Here is a tiny trained network, its code and every weight. The questions are about switching its units off for an input and a target symbol, where a switched-off unit gives its printed mean instead of its output.

import numpy as np


def w(rows, s, z=0):
    codes = np.array(rows[::2]) - 128.0
    scale = np.full(codes.shape[1], s)
    scale[-1] = z or s
    return codes * scale


def norm(h):
    return h / np.sqrt((h * h).mean(-1, keepdims=True) + 1e-5)


def f(y):
    return y / 2 * (1 + np.tanh(0.7978845608 * (y + 0.044715 * y**3)))


def softmax(a):
    e = np.exp(a - a.max(-1, keepdims=True))
    return e / e.sum(-1, keepdims=True)


def log_softmax(a):
    a = a - a.max(-1, keepdims=True)
    return a - np.log(np.exp(a).sum(-1, keepdims=True))


def net(x, mask):
    ids = ['αημξφψω'.index(c) for c in x.split()]
    T = len(ids)
    res = E[ids] + P[:T]
    r = norm(res)
    for j in range(3):
        rows = slice(3 * j, 3 * j + 3)
        q, k, v = (r @ M[0][rows].T for M in (Q, K, V))
        z = softmax(np.where(np.tri(T) > 0, q @ k.T / 3**0.5, -1e9)) @ v
        o = O[0][rows]
        res = res + np.where(mask[j], z, o[:, -1]) @ o[:, :-1]
    y = f(norm(res) @ A[0][:, :-1].T + A[0][:, -1])
    res = res + np.where(mask[3:11], y, B[0][:, -1]) @ B[0][:, :-1]
    return log_softmax(norm(res)[-1] @ U[:, :-1].T + U[:, -1])


Q, K, V, O, A, B = {}, {}, {}, {}, {}, {}
E = w([
[202,162,162,81,79],'α',
[181,28,57,68,61],'η',
[82,13,151,148,105],'μ',
[104,114,145,62,249],'ξ',
[238,149,2,119,151],'φ',
[166,83,113,161,200],'ψ',
[93,146,24,101,114],'ω',
],0.0077)
P = w([
[170,254,70,159,53],'0',
[159,192,60,160,52],'1',
[151,167,64,146,83],'2',
[147,150,71,132,102],'3',
[150,134,78,126,116],'4',
[149,119,86,121,128],'5',
[147,108,97,117,140],'6',
[146,103,106,114,142],'7',
[147,93,113,111,150],'8',
[149,84,126,107,155],'9',
[147,73,135,106,160],'10',
[152,68,142,99,162],'11',
[161,64,156,96,166],'12',
[155,60,164,95,165],'13',
],0.0036)
Q[0] = w([
[180,249,184,59,154],'h0',
[133,100,203,135,191],'h0',
[170,110,155,153,12],'h0',
[161,70,139,58,129],'h1',
[97,99,113,105,112],'h1',
[64,185,233,181,80],'h1',
[60,102,82,62,163],'h2',
[136,107,242,97,127],'h2',
[89,170,186,118,181],'h2',
],0.012)
K[0] = w([
[207,197,156,55,181],'h0',
[114,117,202,166,172],'h0',
[146,70,171,69,34],'h0',
[102,63,209,164,131],'h1',
[111,141,158,124,176],'h1',
[228,246,158,103,103],'h1',
[86,99,101,74,198],'h2',
[152,110,215,144,146],'h2',
[131,183,195,83,182],'h2',
],0.012)
V[0] = w([
[139,136,111,91,125],'h0',
[221,176,42,191,170],'h0',
[33,216,29,91,87],'h0',
[44,125,188,253,155],'h1',
[254,100,19,152,198],'h1',
[194,134,180,208,117],'h1',
[125,58,223,146,114],'h2',
[48,124,118,19,127],'h2',
[217,168,125,98,24],'h2',
],0.006)
O[0] = w([
[79,124,138,151,155,157],'h0',
[8,58,130,32,127,152],'h0',
[184,56,174,154,183,80],'h0',
[20,171,111,162,243,153],'h1',
[201,112,175,231,125,170],'h1',
[125,144,115,176,120,88],'h1',
[106,100,101,56,197,55],'h2',
[35,123,105,166,103,163],'h2',
[159,168,253,177,187,252],'h2',
],0.0046,0.0028)
A[0] = w([
[149,148,148,189,187,3],'n0',
[122,254,44,132,64,111],'n1',
[133,79,211,90,152,35],'n2',
[100,46,122,80,139,50],'n3',
[119,110,188,132,29,94],'n4',
[51,75,192,137,165,72],'n5',
[173,149,138,139,68,180],'n6',
[141,185,41,175,62,184],'n7',
],0.009,0.0015)
B[0] = w([
[21,103,132,159,69,122],'n0',
[45,178,116,236,37,125],'n1',
[161,2,57,120,167,146],'n2',
[152,52,249,102,159,252],'n3',
[40,149,66,108,73,193],'n4',
[185,192,70,75,119,164],'n5',
[57,155,112,129,210,208],'n6',
[90,157,77,43,212,185],'n7',
],0.0077,0.0032)
U = w([
[147,173,187,139,68,242],'α',
[186,74,56,97,42,114],'η',
[131,134,134,56,216,4],'μ',
[132,53,242,91,165,77],'ξ',
[227,147,57,192,159,90],'φ',
[91,64,157,254,166,132],'ψ',
[3,141,74,120,129,232],'ω',
],0.0061,0.0029)

Each question gives the input, a string of symbols that net reads in full, and the target symbol t.
The units are the heads (3 rows each of Q, K, V and O) and the neurons (one row each of A and B). Each row of codes is followed by its name. A weight is (code - 128) times the scale printed after its matrix; where a second scale follows, it is the last column's (O, A, B and U).
mask holds one flag per unit, heads first, then neurons. A switched-off unit (its flag False) gives its mean, the last column of its rows in O or B, instead of its output. The means were averaged over made-up inputs and are rounded, as every weight is.
A unit's drop is (log p(t) with every unit on - log p(t) with that unit switched off) / (log p(t) with every unit on - log p(t) with every unit switched off).
The circuit of an input: a set's keep is (log p(t) with only the set's units on - log p(t) with every unit switched off) / (log p(t) with every unit on - log p(t) with every unit switched off). Starting from all 11 units, units are removed one at a time, each time the one whose removal leaves the highest keep (on an exact tie, the one counted first), for as long as the keep stays at least 0.8.
circuit, biggest first: the units of the circuit, biggest drop first
most important unit: the unit with the biggest drop
k most important neurons: the k neurons with the biggest drops, biggest first
which heads matter: for each layer, one digit per head in row order, 1 if its drop is at least 0.15 and else 0, layers parted by /
drop when u is switched off: that unit's drop, to one decimal
input φ ω η φ φ η ψ ψ η, target ψ: most important unit : h1
input α μ η η η, target ξ: which heads matter : 011
input ω φ φ ψ α φ, target ψ: circuit, biggest first : [h1 h0 n0]
input ω η ψ η φ μ φ η, target ξ: circuit, biggest first : [h1 n3]
input η ξ η μ ω μ α η, target μ: circuit, biggest first : [h0 n7 h1 n4]
input η φ η ξ α α μ ω η ω φ ψ, target ω: which heads matter : 111
input η ψ ξ φ μ μ, target μ: which heads matter : 111
input η η ω μ α, target ω: circuit, biggest first : [n4 n6]
input ψ α μ η, target ω: circuit, biggest first : [n1 h1]
input μ ψ α ξ ψ ξ η α η φ, target ω: circuit, biggest first : [h1 n1]
input α ω ψ α ω, target ψ: circuit, biggest first : [h0 h2]
input η μ η μ, target η: which heads matter : 111
input μ ψ ψ η ξ φ α, target ω: which heads matter : 100
input α μ α η α ω φ, target ω: 2 most important neurons : [n1 n7]
input φ α ω ψ ψ ξ α α ψ α, target ψ: which heads matter : 011
input η μ μ, target μ: which heads matter : 111
input μ η η η η η μ, target η: most important unit : n5
input η μ ψ, target ω: drop when n0 is switched off : 0.8
input φ α φ ω μ η ψ φ α ω ω, target ξ: drop when n3 is switched off : 0.6
input α μ ω η, target ω: drop when n7 is switched off : 0.2
input ψ η ψ ξ ξ α η ω ξ α φ μ, target ω: most important neuron : [n4]
